Below are the code and all the weights of a small trained network. Each question names an input and a target symbol and asks about switching units off, where a switched-off unit gives its printed mean instead of its output.

import numpy as np


def w(rows, s, z=0):
    codes = np.array(rows[::2]) - 128.0
    scale = np.full(codes.shape[1], s)
    scale[-1] = z or s
    return codes * scale


def norm(h):
    return h / np.sqrt((h * h).mean(-1, keepdims=True) + 1e-5)


def softmax(a):
    e = np.exp(a - a.max(-1, keepdims=True))
    return e / e.sum(-1, keepdims=True)


def log_softmax(a):
    a = a - a.max(-1, keepdims=True)
    return a - np.log(np.exp(a).sum(-1, keepdims=True))


def net(x, mask):
    ids = ['αβγδεζηθλμπστφψω'.index(c) for c in x.split()]
    T = len(ids)
    res = E[ids] + P[:T]
    u = 0
    for l in range(3):
        r = norm(res)
        for j in range(2):
            rows = slice(3 * j, 3 * j + 3)
            q, k, v = (r @ M[l][rows].T for M in (Q, K, V))
            z = softmax(np.where(np.tri(T) > 0, q @ k.T / 3**0.5, -1e9)) @ v
            o = O[l][rows]
            res = res + np.where(mask[u + j], z, o[:, -1]) @ o[:, :-1]
        u += 2
    return log_softmax(norm(res)[-1] @ U[:, :-1].T + U[:, -1])


Q, K, V, O = {}, {}, {}, {}
E = w([
[98,113,121],'α',
[214,52,2],'β',
[166,86,109],'γ',
[94,163,106],'δ',
[114,107,141],'ε',
[100,157,167],'ζ',
[106,146,158],'η',
[73,121,96],'θ',
[83,153,158],'λ',
[82,144,154],'μ',
[105,149,157],'π',
[89,152,164],'σ',
[116,136,141],'τ',
[96,151,165],'φ',
[96,152,166],'ψ',
[113,153,165],'ω',
],0.0058)
P = w([
[132,130,135],'0',
[85,162,19],'1',
[70,50,113],'2',
[170,165,3],'3',
[68,49,128],'4',
[200,105,118],'5',
[69,59,153],'6',
[200,106,119],'7',
[64,63,165],'8',
[205,107,111],'9',
[58,67,168],'10',
[213,106,109],'11',
[57,65,175],'12',
],0.011)
Q[0] = w([
[117,85,174],'L0H1',
[66,181,44],'L0H1',
[69,160,2],'L0H1',
[112,148,143],'L0H2',
[110,182,105],'L0H2',
[92,170,52],'L0H2',
],0.0093)
K[0] = w([
[146,157,120],'L0H1',
[88,129,110],'L0H1',
[8,173,129],'L0H1',
[133,130,140],'L0H2',
[172,117,131],'L0H2',
[211,149,131],'L0H2',
],0.015)
V[0] = w([
[211,76,24],'L0H1',
[16,85,82],'L0H1',
[115,91,121],'L0H1',
[249,243,100],'L0H2',
[171,132,162],'L0H2',
[19,219,2],'L0H2',
],0.004)
O[0] = w([
[96,147,16,253],'L0H1',
[170,169,206,149],'L0H1',
[164,130,126,151],'L0H1',
[97,44,233,24],'L0H2',
[151,137,162,94],'L0H2',
[1,140,112,159],'L0H2',
],0.0049,0.0032)
Q[1] = w([
[214,137,119],'L1H1',
[115,88,236],'L1H1',
[192,131,34],'L1H1',
[238,255,158],'L1H2',
[94,10,155],'L1H2',
[176,189,92],'L1H2',
],0.0078)
K[1] = w([
[195,124,88],'L1H1',
[146,68,221],'L1H1',
[138,106,28],'L1H1',
[93,93,6],'L1H2',
[190,111,206],'L1H2',
[97,164,30],'L1H2',
],0.011)
V[1] = w([
[174,184,51],'L1H1',
[80,164,31],'L1H1',
[156,210,93],'L1H1',
[161,214,88],'L1H2',
[140,17,185],'L1H2',
[115,254,40],'L1H2',
],0.0075)
O[1] = w([
[6,195,185,215],'L1H1',
[110,254,129,254],'L1H1',
[64,164,174,151],'L1H1',
[191,241,175,149],'L1H2',
[95,21,130,107],'L1H2',
[157,240,131,170],'L1H2',
],0.0059,0.0057)
Q[2] = w([
[177,77,193],'L2H1',
[1,82,115],'L2H1',
[202,166,208],'L2H1',
[54,109,123],'L2H2',
[48,172,181],'L2H2',
[210,179,203],'L2H2',
],0.009)
K[2] = w([
[19,147,151],'L2H1',
[156,85,244],'L2H1',
[129,207,82],'L2H1',
[42,120,178],'L2H2',
[108,71,142],'L2H2',
[216,119,94],'L2H2',
],0.011)
V[2] = w([
[30,206,118],'L2H1',
[176,183,211],'L2H1',
[130,26,44],'L2H1',
[85,137,202],'L2H2',
[78,254,78],'L2H2',
[188,155,98],'L2H2',
],0.0076)
O[2] = w([
[80,119,2,173],'L2H1',
[68,69,174,99],'L2H1',
[204,140,150,135],'L2H1',
[245,174,49,112],'L2H2',
[201,83,217,254],'L2H2',
[89,38,153,119],'L2H2',
],0.0059,0.0062)
U = w([
[88,232,172,147],'α',
[95,128,26,185],'β',
[246,171,164,153],'γ',
[252,113,46,2],'δ',
[60,114,233,174],'ε',
[138,102,137,96],'ζ',
[134,96,136,100],'η',
[67,118,140,92],'θ',
[147,105,143,94],'λ',
[151,104,154,126],'μ',
[141,87,140,145],'π',
[143,107,140,90],'σ',
[131,78,132,160],'τ',
[144,92,142,128],'φ',
[137,101,140,101],'ψ',
[134,107,136,82],'ω',
],0.013,0.0046)

Each question gives the input, a string of symbols that net reads in full, and the target symbol t.
The units are the heads (3 rows each of Q, K, V and O). Each row of codes is followed by its name. A weight is (code - 128) times the scale printed after its matrix; where a second scale follows, it is the last column's (O and U).
mask holds one flag per head, layer by layer. A switched-off head (its flag False) gives its mean, the last column of its rows in O, instead of its output. The means were averaged over made-up inputs and are rounded, as every weight is.
A unit's drop is (log p(t) with every unit on - log p(t) with that unit switched off) / (log p(t) with every unit on - log p(t) with every unit switched off).
The circuit of an input: a set's keep is (log p(t) with only the set's units on - log p(t) with every unit switched off) / (log p(t) with every unit on - log p(t) with every unit switched off). Starting from all 6 units, units are removed one at a time, each time the one whose removal leaves the highest keep (on an exact tie, the one counted first), for as long as the keep stays at least 0.8.
circuit, biggest first: the units of the circuit, biggest drop first
most important unit: the unit with the biggest drop
which heads matter: for each layer, one digit per head in row order, 1 if its drop is at least 0.15 and else 0, layers parted by /
input β θ β β ε β β β π β ε, target β: which heads matter -> 10 / 10 / 00
input γ γ β, target γ: which heads matter -> 11 / 11 / 10
input α φ ε, target α: circuit, biggest first -> (L0H2; L1H2)
input γ β β β ε β β α ε β π, target γ: most important unit -> L2H1
input β β β θ γ β γ β β μ ζ, target β: circuit, biggest first -> (L0H1; L1H1; L2H1)
input β ψ β γ β σ β γ μ, target β: circuit, biggest first -> (L2H1; L1H1)
input β π β γ γ β β γ ε μ τ, target β: circuit, biggest first -> (L0H1; L1H1; L2H1)
input α ω β β τ γ ε, target α: circuit, biggest first -> (L0H2; L1H2; L0H1)
input γ ζ π ε δ γ τ β ε β ψ, target γ: which heads matter -> 01 / 11 / 10
input β β γ τ ζ τ β β ε β τ β γ, target β: which heads matter -> 11 / 10 / 00
input μ τ ε θ, target α: which heads matter -> 10 / 10 / 00
input τ θ ψ τ φ α β β, target β: circuit, biggest first -> (L1H1; L2H1; L2H2; L0H1)
input δ β ε θ ζ β ε β γ α φ, target δ: circuit, biggest first -> (L0H2; L1H1; L2H1; L1H2)
input β φ τ α ε β α, target β: most important unit -> L0H2
input β β τ, target β: circuit, biggest first -> (L2H1; L1H1)
input β λ τ β ε α ε, target β: which heads matter -> 01 / 00 / 00
input ε μ τ α, target α: circuit, biggest first -> (L1H1; L0H1)
input ε φ γ, target ε: circuit, biggest first -> (L2H1; L0H2; L0H1; L1H1)
input β ε ε β β γ β γ φ, target β: circuit, biggest first -> (L0H1; L1H1; L2H1)
input β τ β θ γ β α δ π, target β: most important unit -> L0H1
input β π β β γ β β μ γ β β ε α, target β: which heads matter -> 10 / 10 / 10
input ε γ γ β β, target ε: circuit, biggest first -> (L2H1; L0H1; L0H2; L1H1)
input β π β φ μ β β ε ζ φ γ, target β: which heads matter -> 10 / 00 / 00
input β γ γ γ β β ω, target β: circuit, biggest first -> (L0H1; L2H1; L1H1)
input π β β γ, target α: which heads matter -> 00 / 10 / 00
input ε α β β π γ, target α: which heads matter -> 00 / 11 / 00
input ε τ γ β η α β μ β, target ε: circuit, biggest first -> (L2H1; L1H1; L0H2; L0H1)
input β β β γ ω, target β: circuit, biggest first -> (L2H1; L1H1)
input γ α α ζ β φ γ φ π β ε β β, target γ: most important unit -> L1H2
input α β β β μ η β β β, target α: which heads matter -> 11 / 01 / 10
